Below is a small trained network, with its code and all its weights. Each question gives an input and a class and asks what happens when units are switched off, that is, made to give their printed mean instead of their output.

import numpy as np


def w(rows, s, z=0):
    codes = np.array(rows[::2]) - 128.0
    scale = np.full(codes.shape[1], s)
    scale[-1] = z or s
    return codes * scale


def norm(h):
    return h / np.sqrt((h * h).mean(-1, keepdims=True) + 1e-5)


def f(y):
    return np.maximum(y, 0)


def log_softmax(a):
    a = a - a.max(-1, keepdims=True)
    return a - np.log(np.exp(a).sum(-1, keepdims=True))


def net(x, mask):
    res = np.array(x, float).reshape(1, 4) / 4 @ E
    u = 0
    for l in range(2):
        y = f(norm(res) @ A[l][:, :-1].T + A[l][:, -1])
        res = res + np.where(mask[u : u + 4], y, B[l][:, -1]) @ B[l][:, :-1]
        u += 4
    return log_softmax(norm(res)[-1] @ U[:, :-1].T + U[:, -1])


A, B = {}, {}
E = w([
[170,93,93,139,68,123,164,166],'x0',
[50,156,90,168,94,100,99,118],'x1',
[98,92,46,91,119,83,178,66],'x2',
[135,160,93,117,2,213,35,79],'x3',
],0.0075)
A[0] = w([
[186,131,201,239,206,154,147,121,164],'0.n1',
[86,109,208,156,157,85,132,180,250],'0.n2',
[163,103,193,166,166,35,96,194,111],'0.n3',
[99,255,130,53,125,13,106,100,177],'0.n4',
],0.0057,0.0017)
B[0] = w([
[148,2,136,142,210,225,179,12,252],'0.n1',
[29,105,95,27,160,242,163,112,253],'0.n2',
[30,183,64,167,100,70,157,150,236],'0.n3',
[185,164,20,167,112,37,8,94,214],'0.n4',
],0.0074,0.0041)
A[1] = w([
[253,103,81,67,162,105,163,31,210],'1.n1',
[29,75,125,154,238,59,94,104,254],'1.n2',
[198,84,131,198,147,239,208,57,124],'1.n3',
[45,66,118,185,203,130,215,172,123],'1.n4',
],0.006,0.0013)
B[1] = w([
[119,87,250,194,232,13,70,173,220],'1.n1',
[155,101,179,68,168,150,161,114,255],'1.n2',
[111,115,105,106,80,89,133,128,217],'1.n3',
[112,153,124,96,59,224,166,99,247],'1.n4',
],0.012,0.0069)
U = w([
[82,127,145,74,161,242,240,78,59],'0',
[133,254,70,214,41,157,37,131,245],'1',
[144,98,167,149,166,27,117,104,57],'2',
],0.01,0.0011)

Each question gives the input, the list of numbers given to net, and the class t.
The units are the neurons (one row each of A and B). Each row of codes is followed by its name. A weight is (code - 128) times the scale printed after its matrix; where a second scale follows, it is the last column's (A, B and U).
mask holds one flag per neuron, layer by layer. A switched-off neuron (its flag False) gives its mean, the last column of its row in B, instead of its output. The means were averaged over made-up inputs and are rounded, as every weight is.
A unit's drop is (log p(t) with every unit on - log p(t) with that unit switched off) / (log p(t) with every unit on - log p(t) with every unit switched off).
The circuit of an input: a set's keep is (log p(t) with only the set's units on - log p(t) with every unit switched off) / (log p(t) with every unit on - log p(t) with every unit switched off). Starting from all 8 units, units are removed one at a time, each time the one whose removal leaves the highest keep (on an exact tie, the one counted first), for as long as the keep stays at least 0.8.
units of the circuit, in order: the units of the circuit, biggest drop first
unit that matters most: the unit with the biggest drop
k most important neurons: the k neurons with the biggest drops, biggest first
drop of u: that unit's drop, to one decimal
input [-7,1,3,6], class 1: unit that matters most => 0.n1
input [8,-7,1,6], class 2: 2 most important neurons => (1.n1; 1.n4)
input [-3,6,5,5], class 1: 2 most important neurons => (0.n1; 1.n1)
input [-8,7,8,-2], class 2: 2 most important neurons => (0.n4; 1.n4)
input [3,-1,-1,3], class 1: 2 most important neurons => (0.n1; 1.n2)
input [8,3,4,2], class 2: 3 most important neurons => (1.n4; 0.n3; 0.n2)
input [3,-1,4,8], class 1: 2 most important neurons => (0.n1; 1.n2)
input [5,1,7,8], class 1: 2 most important neurons => (0.n1; 1.n2)
input [0,-5,-4,5], class 1: 3 most important neurons => (1.n2; 0.n1; 1.n1)
input [4,-5,1,-2], class 2: 2 most important neurons => (1.n1; 0.n2)
input [2,-2,-2,5], class 1: 2 most important neurons => (1.n2; 0.n1)
input [-1,6,4,2], class 1: 2 most important neurons => (0.n1; 1.n1)
input [5,8,1,1], class 1: drop of 1.n1 => 0.2
input [2,-5,3,8], class 1: units of the circuit, in order => (1.n2)
input [5,2,-3,4], class 1: drop of 1.n2 => 0.1
input [7,-4,1,4], class 2: drop of 1.n4 => 0.1
